(in the rows, 128 means zero)
Facts:
Q103 (zuvi c) (lunok 661)
Q11 (kefel Q714,Q676,Q708) (zuvi c) (lunok 436)
Q112 (zuvi b) (lunok 436)
Q114 (zuvi a) (lunok 706)
Q134 (zuvi d) (lunok 436)
Q135 (zuvi a) (lunok 436)
Q136 (zuvi c) (lunok 436)
Q137 (zuvi c) (lunok 706)
Q138 (kefel Q643,Q961,Q186,Q597) (zuvi a) (lunok 661)
Q145 (zuvi a) (lunok 436)
Q153 (kefel Q586,Q680,Q434,Q894,Q921,Q845) (zuvi a) (lunok 436)
Q154 (zuvi c) (lunok 436)
Q164 (kefel Q103) (zuvi c) (lunok 436)
Q177 (zuvi a) (lunok 706)
Q178 (zuvi b) (lunok 661)
Q18 (zuvi c) (lunok 436)
Q180 (zuvi a) (lunok 706)
Q185 (kefel Q733,Q685) (zuvi b) (lunok 661)
Q186 (zuvi b) (lunok 436)
Q187 (kefel Q995,Q112) (zuvi b) (lunok 661)
Q193 (kefel Q680,Q18,Q861,Q915) (zuvi a) (lunok 661)
Q200 (zuvi b) (lunok 706)
Q214 (zuvi a) (lunok 661)
Q217 (kefel Q653,Q177,Q434,Q614) (zuvi d) (lunok 436)
Q219 (zuvi c) (lunok 436)
Q221 (kefel Q67) (zuvi d) (lunok 661)
Q223 (kefel Q637,Q428,Q255,Q145) (zuvi b) (lunok 661)
Q231 (zuvi c) (lunok 661)
Q239 (kefel Q833,Q881,Q738,Q137,Q708) (zuvi b) (lunok 436)
Q244 (kefel Q721,Q58,Q135,Q35,Q967) (zuvi b) (lunok 661)
Q254 (zuvi a) (lunok 706)
Q255 (zuvi b) (lunok 706)
Q26 (kefel Q267,Q136,Q490,Q137,Q495) (zuvi d) (lunok 436)
Q267 (zuvi a) (lunok 661)
Q269 (zuvi b) (lunok 436)
Q283 (kefel Q586,Q940,Q615,Q414) (zuvi c) (lunok 436)
Q30 (zuvi a) (lunok 436)
Q306 (zuvi d) (lunok 661)
Q310 (zuvi a) (lunok 661)
Q326 (zuvi c) (lunok 661)
Q345 (zuvi d) (lunok 706)
Q35 (zuvi b) (lunok 661)
Q350 (zuvi a) (lunok 706)
Q354 (kefel Q382,Q254,Q373) (zuvi d) (lunok 436)
Q358 (zuvi b) (lunok 661)
Q373 (zuvi a) (lunok 436)
Q378 (zuvi c) (lunok 661)
Q38 (zuvi b) (lunok 436)
Q382 (zuvi a) (lunok 436)
Q384 (zuvi b) (lunok 661)
Q388 (kefel Q728,Q760,Q432) (zuvi d) (lunok 706)
Q411 (kefel Q879,Q853,Q855,Q967) (zuvi a) (lunok 706)
Q414 (zuvi a) (lunok 436)
Q422 (zuvi a) (lunok 661)
Q428 (zuvi b) (lunok 661)
Q431 (kefel Q58,Q96,Q614) (zuvi d) (lunok 436)
Q432 (zuvi a) (lunok 436)
Q433 (zuvi a) (lunok 436)
Q434 (zuvi c) (lunok 661)
Q440 (zuvi a) (lunok 436)
Q455 (zuvi b) (lunok 436)
Q490 (zuvi c) (lunok 706)
Q495 (zuvi d) (lunok 436)
Q507 (kefel Q835,Q137) (zuvi b) (lunok 436)
Q511 (kefel Q440,Q561,Q949,Q512) (zuvi b) (lunok 661)
Q512 (zuvi c) (lunok 436)
Q519 (kefel Q586,Q791) (zuvi c) (lunok 706)
Q522 (zuvi d) (lunok 436)
Q533 (zuvi d) (lunok 436)
Q55 (kefel Q919,Q550,Q214,Q615,Q791,Q708) (zuvi a) (lunok 661)
Q550 (zuvi a) (lunok 706)
Q561 (zuvi a) (lunok 661)
Q564 (kefel Q887,Q345,Q746) (zuvi c) (lunok 706)
Q565 (kefel Q915,Q591) (zuvi a) (lunok 436)
Q579 (zuvi d) (lunok 436)
Q58 (zuvi a) (lunok 661)
Q584 (zuvi d) (lunok 706)
Q586 (zuvi c) (lunok 436)
Q591 (zuvi c) (lunok 436)
Q597 (zuvi a) (lunok 436)
Q605 (kefel Q378,Q434,Q178,Q219) (zuvi c) (lunok 661)
Q609 (kefel Q254,Q512) (zuvi a) (lunok 706)
Q614 (zuvi a) (lunok 436)
Q615 (zuvi a) (lunok 706)
Q634 (kefel Q995,Q668,Q643,Q103,Q219) (zuvi a) (lunok 706)
Q637 (zuvi a) (lunok 706)
Q638 (zuvi b) (lunok 706)
Q64 (zuvi b) (lunok 661)
Q643 (zuvi a) (lunok 661)
Q652 (zuvi a) (lunok 661)
Q653 (zuvi b) (lunok 436)
Q665 (zuvi b) (lunok 661)
Q668 (zuvi a) (lunok 706)
Q67 (zuvi c) (lunok 436)
Q674 (zuvi d) (lunok 436)
Q676 (zuvi b) (lunok 661)
Q680 (zuvi b) (lunok 436)
Q681 (kefel Q384,Q961,Q64,Q597) (zuvi d) (lunok 706)
Q685 (zuvi a) (lunok 661)
Q69 (kefel Q533,Q703,Q908) (zuvi b) (lunok 661)
Q691 (kefel Q67,Q858) (zuvi d) (lunok 661)
Q703 (zuvi b) (lunok 436)
Q708 (zuvi a) (lunok 661)
Q714 (zuvi a) (lunok 706)
Q716 (zuvi b) (lunok 661)
Q718 (zuvi c) (lunok 436)
Q721 (zuvi a) (lunok 436)
Q728 (zuvi b) (lunok 661)
Q733 (zuvi a) (lunok 436)
Q738 (zuvi c) (lunok 706)
Q746 (zuvi b) (lunok 661)
Q760 (zuvi d) (lunok 706)
Q764 (zuvi b) (lunok 436)
Q766 (kefel Q30,Q652,Q269) (zuvi a) (lunok 661)
Q776 (zuvi a) (lunok 661)
Q780 (kefel Q214,Q134,Q716,Q154) (zuvi a) (lunok 436)
Q791 (zuvi a) (lunok 706)
Q832 (zuvi b) (lunok 706)
Q833 (zuvi a) (lunok 436)
Q835 (zuvi b) (lunok 661)
Q839 (zuvi a) (lunok 661)
Q845 (zuvi b) (lunok 706)
Q853 (zuvi b) (lunok 661)
Q855 (zuvi a) (lunok 661)
Q858 (zuvi a) (lunok 706)
Q861 (zuvi a) (lunok 436)
Q879 (zuvi a) (lunok 661)
Q88 (kefel Q776,Q38) (zuvi c) (lunok 436)
Q881 (zuvi d) (lunok 436)
Q887 (zuvi a) (lunok 706)
Q894 (zuvi c) (lunok 706)
Q897 (kefel Q326,Q254,Q764,Q832) (zuvi a) (lunok 661)
Q908 (zuvi b) (lunok 706)
Q909 (kefel Q637,Q760,Q64,Q310,Q579) (zuvi b) (lunok 706)
Q915 (zuvi a) (lunok 436)
Q919 (zuvi b) (lunok 661)
Q920 (kefel Q853,Q522) (zuvi a) (lunok 661)
Q921 (zuvi b) (lunok 436)
Q925 (kefel Q455,Q67,Q861,Q134,Q96) (zuvi a) (lunok 661)
Q927 (kefel Q881,Q154,Q358) (zuvi d) (lunok 436)
Q931 (kefel Q839,Q718,Q384) (zuvi d) (lunok 661)
Q936 (zuvi c) (lunok 436)
Q940 (zuvi b) (lunok 436)
Q944 (kefel Q99,Q186,Q145) (zuvi a) (lunok 661)
Q948 (zuvi b) (lunok 436)
Q949 (zuvi c) (lunok 436)
Q95 (kefel Q716,Q991,Q638) (zuvi a) (lunok 661)
Q953 (kefel Q976,Q114,Q255,Q180) (zuvi a) (lunok 436)
Q957 (kefel Q269,Q67,Q974,Q231) (zuvi a) (lunok 436)
Q96 (zuvi d) (lunok 436)
Q961 (zuvi a) (lunok 436)
Q967 (zuvi b) (lunok 661)
Q974 (zuvi a) (lunok 436)
Q976 (zuvi c) (lunok 706)
Q99 (zuvi a) (lunok 436)
Q991 (zuvi d) (lunok 661)
Q995 (zuvi c) (lunok 661)
Q996 (zuvi c) (lunok 706)

Known rows:
Q996: [124 138 151 128 126 110 120 140 138 154 116 127 144 141 142 109 126  93
 107 141 133 144 117 102 107 165 116  92 142 109 119 149]
Q114: [159 148 116 170 100 114 144 129 117 172  96 119 157 116  96  98 106 136
 144  82  94 146 158  85  81 165  97  95  85 121  92 152]
Q239: [ 72 118 116  72 184 158 100  94 137  91  93 149  98 156  71 110 164 113
 140 173 185  77 101 146 128  62 169 164 171 157 164 129]
Q26: [145  93 119 147 169 121 152  91 104  64  99  87  88 139 149 194 176  79
 135 146 117  94 154 136 121 111 173 142 141 122  99 156]
Q154: [159 144 140 102 106 122 127 103 135 151 117 112 135 132 150 147 119 104
 112 153 153 146 129 120 119 142 132 127 164 121 136 135]
Q833: [185 149 121 154  81 129 123 105 102 173 141 106 142 113 124 132  98 147
 123 115 129 163 127 127 134 154 101 138 156 127 127 116]
Q832: [ 83 132 132  73 188 105  99 191 146  76  95 202 105 182 136  98 156 153
 130 172 162  79 100 157 140 155 163 119 134 114 168 157]
Q931: [ 81  79 153 130 167 151 166 108 136  76 131  83 129 111 153 183 178  68
 132 155 100 124 176 124 139 102 153 102 105 119  80 115]
Q605: [102 114 156 111 108 155 131  97 140 131 170  98 164 111 134 119 152  74
 133 109 148 150 101 121 134  78 127 118 149 139 111 108]
Q858: [156 135  95 175  80 115 132 135 115 174 146 108  97 115 135  98  86 149
 104  77  85 145  91 117 100 168  69 138  88  97 140 143]
Q96: [105  86 113 165 170 101 171 133 105 103 111  94  81 132 152 188 163 110
 100 168 107 120 166 122 145 109 125 171 138  98 134 125]
Q95: [153 133 123 149  88 155 133  94 129 170 174  95 162 101  80 105 139 106
 141  61 102 148 132 125 117 138 110 125 133 142 101 135]
Q597: [158 156 140 174  82 152 136 103 130 141  98 111 140 102 145 147  72 159
 139 105 104 179 112 124 137 149  93  97  67 146  97 105]
Q428: [ 82 110 134  55 186 140  84 184 155  83 115 201 110 140 141  93 143 154
 135 173 155  83 140 150 141 125 166  99 137 153 146 112]
Q791: [187 142 151 124  77 129  86 113  77 176 163 101 150 100 121 106 145 101
 119  91 164 140  88 121  91 164 132  99 171 105  99 131]
Q64: [ 77 113 127  79 183 133  87 185 144  68 103 197  99 120 149 113 125 168
 145 173 135  84 110 153 134  84 164  99  68 160 135 102]
Q680: [ 80 123 132  57 161 145  85 137 144  86  91 197  91 148 132 117 156 151
 133 180 184  85 118 150 140 120 172 126 162 148 164 116]
Q180: [167 135 151 151  76 129 132 142 119 171 139 102 168 116 130  91 112 111
 119 105 125 172 111 119 137 159  82 100 144  99 121 125]

Rows:
No name comes twice in this set of rows, the named rows included.
[133 128 134 155 177  79 183  96 138  63 145  96 127 195 143 192 177  77
 139 102  96 100 170 157 152 101 152 178 119  83 162 198] | Q354
[ 72 124 116  78 176 152 107  98 136  73 100 159  89 153  98 122 161 141
 136 174 189  83  85 151 144  55 173 171 161 155 169 116] | Q507
[104 103  95 103  83 169 119  95 146 175 184  95  92 106 104  99 116  87
  94  63  78 147 125 125  94 158  77 158 122 131 138 136] | Q925
[146 131  91 153  81 177 124  90 140 171 156  96  75 112 127 137  79 128
  97  65  76 150  84 140 103 163  93 175  83 126 160 148] | Q957
[168 173 154 154  99 100 172  96 144  93 183 134 182 181  78 104 141  89
 139  54  89 125 110 159 150 161 105 154 109  84 165 205] | Q609
[173 165 110 168 117 110 173  95 146 121 190 137 170 144  79 129 107 147
 154  52  79 117 151 153 142 131 123 160  70 124 131 194] | Q897

Now the same elements, written a new way:
Known rows:
Q69: [105 123 147 131 123  87 100 146 144 128 129 188 132 136 133 122 124 122
 128 138 140 103 128 149 125 139 121 140 163  66 119 193 114 131 100 125
 127 143  71 137 143 186 117 142]
Q858: [129 118 114 118 126 147 191 125 120 137 135 102 121 146 105 119 134 162
 102 118 103 162 117 113 127 138 144 131 108 126 164 114 105 119 132 139
 137 137 134 115 122 176 129 123]
Q134: [166 129 148 157 106 159 129  93 126 123 148 131 124 133 126 137  94 100
 123 114 154 133 150 110 122 116  80 151  99 166 107 103 128 115 130 103
 160  63 170 146 125 131 139 153]
Q597: [154 139 117 136 151 168 170 155 118 124 109  54 137 105 122 134 144 153
 110 135 119 131 117 122 127 125 131  89 128 162 123 108 169 125 101 158
 135 149 153 124 112  79 126 103]
Q55: [100 128 129 123 109 120 183  95 119 168 120 101 131 107 119 122 142 152
 105 122 108 135 151 122 138 134 138  92 135  75 143 182 146 146 176 118
  77 140 126 127 140 128 142 169]
Q267: [121 117 109 131 113 120 161 136 120 139 126  58 131 114 137 102 127 162
 111 114 105 135 128 115 139 135 126 106 127  92 140 148 158 127 164 135
 113 156 160 124 141 136 141 153]
Q99: [154 135 117 138 152 162 174 147 118 130 110  67 135 101 120 130 149 161
 106 127 119 130 115 122 126 126 135  90 122 161 120 115 164 130  82 152
 133 145 145 125 113 104 129 107]
Q908: [124 130 128 119 131 132  92 145 147 115 145 184 124 144 124 127 111 110
 130 148 151 121 103 134 127 136 132 151 143  91 153 134  94 106 121 135
 161 148  88 120 133 201 116 153]
Q221: [122 125 153 144  98 102 165  96 120 115 143 151 135 158 137 137 113 111
 116  95 135 137 166 126 121 129  84 163 122 126 100 150 111 124 101  85
 159  84 139 145 128 141 171 152]
Q269: [163 122 150 149 133 128  73 153 145 124 126 166 123 136 119 112  94 125
 139 147 154 119 116 131 117 132 111 150 130 123 130 140 108 117  82 157
 134 113 101 141 135 228  77 112]
Q26: [141 135 141 155  99 166 143  81 132 160 151 144 125 103 149 149 134  94
 115 113 157  99 149 122 128 118  95 123 106 122  93 157 138 129 103  65
 140  82 108 142 128 112 168 178]
Q957: [141 120 133 142 130 153 195 116 121 172 111 119 122 114 109 122 151 160
 102 115 113 136 140 125 119 128 129 108 100 128 130 166 127 146  73 139
  88 115 108 137 122 187 122  95]
Q533: [158 131 137 160 120 166 133 116 123 118 150 133 131 129 141 141 115  94
 121 107 148 116 132 122 119 115  88 137 112 149  89 111 137 121 105  94
 181  86 149 132 119 109 158 148]
Q187: [107 143 155 121 137  90  95 150 137 114 125 182 142 139 117 140 121 109
 134 144 146 110 136 153 126 135 112 123 177  72 123 175 125 130 116 138
 132 147  82 135 135 130 112 148]
Q680: [159 139 155 137 146 141  65 136 138 127 126 171 128 132 100 128  87 109
 149 159 158 127 125 135 125 126 106 125 149 105 146 132 120 124 156 166
 131 110 115 139 131 161  73 134]
Q219: [130 144 125 111 149 120  51 116 124 113 114 135 127 131 132 151 131 104
 173 148 137 131 134 135 126 109 148 137 120 215 120  53 128 141 146 133
 101 105 152 129 111   9 112  79]
Q668: [117 140 109 104 151 161 187 132 114 122 122 101 134 138 104 143 147 149
 105 127 109 151 116 123 132 132 155  99 137 118 156 101 132 120 156 142
 149 157 146 105 112  78 139 134]
Q691: [121 124 158 142  93  98 160  94 121 121 145 155 134 153 135 140 119 107
 117  93 139 133 165 128 122 130  81 158 126 126  94 150 112 126  90  82
 156  87 131 140 130 130 173 152]

Rows:
No name comes twice in this set of rows, the named rows included.
[136 137 124 116 135 122  43  96 132 123 122 124 118 125 131 136 114 104
 175 150 138 133 134 122 135 108 144 142 114 203 135  62 127 138 190 134
  78  96 165 131 122  45 101  96] | Q586
[114 129 120 118 110 116  66  82 141 162 127 149 114  95 151 142 145 107
 161 147 141 109 141 127 136 115 156 139  96 187 117 114 120 144 134 103
  53  99 102 143 132  77 127 107] | Q11
[105 124 139 121 127 112 198 110 112 152 117 113 131 133 106 127 142 157
 107 110  99 149 157 130 128 136 133  99 139  90 142 174 133 150 147 135
  91 133 128 136 128 127 133 129] | Q193
[120 126 145 144 102 112 144 118 120 104 145 137 137 148 146 136 116  99
 120  98 132 123 152 130 126 125  90 148 136 123  90 136 133 122 124  78
 175 104 147 129 127  92 174 160] | Q306
[102 133 103  94 122  96  70 115 137 100 134 142 125 141 152 148 155 117
 148 137 130 133 110 126 134 127 162 170 106 215 128  63  92 115 104 110
 116 136 126 121 119  82 151  93] | Q976
[107 118 129 127 115 111 189 120 118 158 120  95 128 116 122 113 144 158
 105 112 102 134 144 124 133 138 132 101 131  90 136 177 141 141 134 127
  86 144 130 130 137 152 140 141] | Q95
[142 134 145 154  98 162 146  74 128 155 149 146 125 109 145 146 124  97
 115 122 156 108 152 116 126 114  94 124 104 122  98 146 137 128 111  75
 134  74 123 147 129 114 159 177] | Q927
[ 98 125 107  97 123  99  85 101 139 119 135 163 117 146 146 142 155 109
 152 130 129 131 120 130 133 126 170 168 106 191 134  76  85 126 133 103
 105 123 115 122 123  96 143 102] | Q996
[102 116 115 116 131 144 217 118 122 157 129 145 122 139 110 132 163 157
  97 112 100 148 124 130 128 141 155 121 109  99 149 150  98 136  98 124
 125 140  96 115 120 180 145 121] | Q411
[157 136 154 138 148 144  74 138 138 126 124 176 127 133 103 132  96 108
 146 152 154 121 120 137 119 124 108 131 147 111 137 135 118 126 133 161
 134 111 111 137 127 160  75 123] | Q653
[134 139 133 130 146 172 197 105 116 175 110 132 127 110  93 142 148 140
 113 126 114 138 150 128 125 122 139  74 127 100 138 157 151 157 148 143
  90 114 119 129 116  93 113 137] | Q153
[103 145 151 124 124  83 100 151 143 114 121 159 145 125 133 139 141 123
 116 145 152  99 126 150 126 142 108 133 172  89 112 192 123 121  51 126
 132 159  69 145 138 166 124 135] | Q223
[ 83 136 117  86 116 100  86  73 135 144 140 172 115 136 129 157 147 103
 153 147 135 135 137 127 136 121 168 152 108 165 152  95  86 134 183  98
  71 109 111 123 126  65 139 129] | Q519
[159 131 135 159 103 171 126  97 129 127 152 113 126 109 149 136 111  98
 122 120 153 108 133 112 129 114  86 134 103 142 101 120 149 114 129  84
 164  88 156 133 130 106 160 176] | Q495
[158 127 153 143 131 131  72 140 144 133 126 173 122 134 110 121  91 124
 138 151 156 126 125 130 119 128 107 144 133 116 140 141 106 120 106 162
 125 105 103 149 136 218  79 120] | Q455

Now the same elements, written a new way:
Known rows:
Q414: [128  85 101 119 109 136 136 172 132 111 164 132 130 154 169 106 100 137
 133 140 118  98 129 144 173 122 101  89  91]
Q915: [142  83 121 113  85 155 129 167 143 129 158 135 143 162 152 117 107 162
 120 146 112 113 122 131 165 110  95 102 102]
Q861: [134  82 128 130  83 160 117 167 144 133 156 139 154 167 144 107 112 164
 123 154  98 111 118 132 172 110  80 107  98]
Q58: [144 107 145 157  86 167 108 132 157 125 175 143 149 146 107 120 112 141
 137 141  80 100 106 120 164 132  65 112 133]
Q114: [151  80 131 123  83 164 126 117 116 112 167 122 112 162 171 125 135 126
 131  85 118 112  90 156 120 113  88 115 148]
Q879: [153 111 148 157 101 160 120 134 162 138 179 138 140 152 127 123 124 126
 126 127  89  96  96 127 159 137  59 116 142]
Q897: [208 167 127 175 160 123 143 147 156 141 190 111  98 173 153 118 110  62
 118 134 104 133 128 138 137 168  71 102 140]
Q511: [157 214 101 180 166  90 135 138 155 149 150  99 108 117  58 130 134  84
 136 117 163 181 141  96 102 149 137 161 143]
Q384: [100 146  99 120  91  98 141 111 147 112 164 136 133  69  70 140 153 129
 151  75 166 129 117 105 109 106 150 187 156]
Q178: [ 95 145  80 116  91  78 131 121 160 109 157 145 138  70  34 142 113 134
 138 105 167 137 150  88 124 141 149 150 130]
Q728: [ 98 160  99 153 114 101 127 117 142 128 158 134 137  84  69 135 161 129
 151  79 165 126 109  92 112 107 156 190 158]
Q919: [ 54 144  82 171 150 110 119 154 133 104 145 125 115  80  61 126 122 125
 172 109 150 108 137 103 139 125 175 157 118]
Q186: [114 129  88  91  86  98 161 131 136 131 145 130 139  98 101 131 156 158
 133  86 194 149 120  94 109  79 168 187 134]
Q103: [118 149 164  64 122  98 143  98 166  65  96 158 152  62 110 175 149 116
 101 133 125 137 119 175 126 162 149  97 142]
Q512: [157 161 164  84 161 140 169 138 179 100  66 102 146  97 149 175 153  98
 108 163 133 187  84 166 147 127 164 119 105]
Q378: [111 158 154  84 128  95 130 107 173  62  95 160 153  65  99 165 138 126
  95 146 116 140 139 174 135 172 142  81 135]
Q88: [141 189 163 112 175 111 137 132 137 114  59 128 134 128 167 143 167 127
  86 165 138 176 143 173 107 133 160 113 125]
Q495: [ 96  81 154 103 176 125 155  99  73 182  82 109 118 122 158 137 118  99
 161 158 119  90 138  83 136 114 179 159 101]

Rows:
No name comes twice in this set of rows, the named rows included.
[114 135  75 105  91  96 149 143 147 129 146 120 136  91  80 130 131 150
 133 108 186 159 141  94 114 102 171 173 113] | Q112
[ 87 142 103 151 107 146 115 149 135 151 114 112 155 119  71 120 148 182
 136 122 154 159 111  78 129  83 153 191 110] | Q269
[156  76 112 107  71 160 104 135 127 102 159 130 134 153 128 122  88 147
 126 125  99 130 118 147 139 146  82  73 124] | Q177
[ 85 189  74 193 181  90 123 179  97 136 115 108  97 141 124  88 136 133
 145 111 179 148 178 115 105 108 177 172 103] | Q239
[141 162  84 125 138 127 164 159 159 148 132  81 127 112  83 145 137 111
 154 122 175 181 101  87 131 108 164 179 105] | Q764
[124 118 132 169 136 152 134 152 134 106 173 130 116 138 170 118 116  97
 151 116 102  62 105 149 175 120  93 111 131] | Q267
[120  56 162  68 116 129 145  36  57 170  92 128 117 116 137 155 125 111
 137 107 122 103 114  90  91 129 157 153 155] | Q760
[127 161  81 150 122  96 115  96  92 135 126 124  94 134 105 116 161 142
 127  69 188 172 151 118  51 124 159 167 168] | Q909
[ 78 133  64 128 129 104 130 168 135 115 129 123 129 103  79 118 122 148
 148 124 171 142 150 101 137 110 176 158  91] | Q940
[141 129 119 178 152 136 106 174 109 135 146 133 111 192 192  73 114 147
 114 150 114 105 169 147 142 115  82 103 108] | Q780
[ 94 144 188 106 113 169 115 129 151 104  42 143 182 100 126 158 167 175
  98 174 103 155  99 154 144 109 156 123 110] | Q67

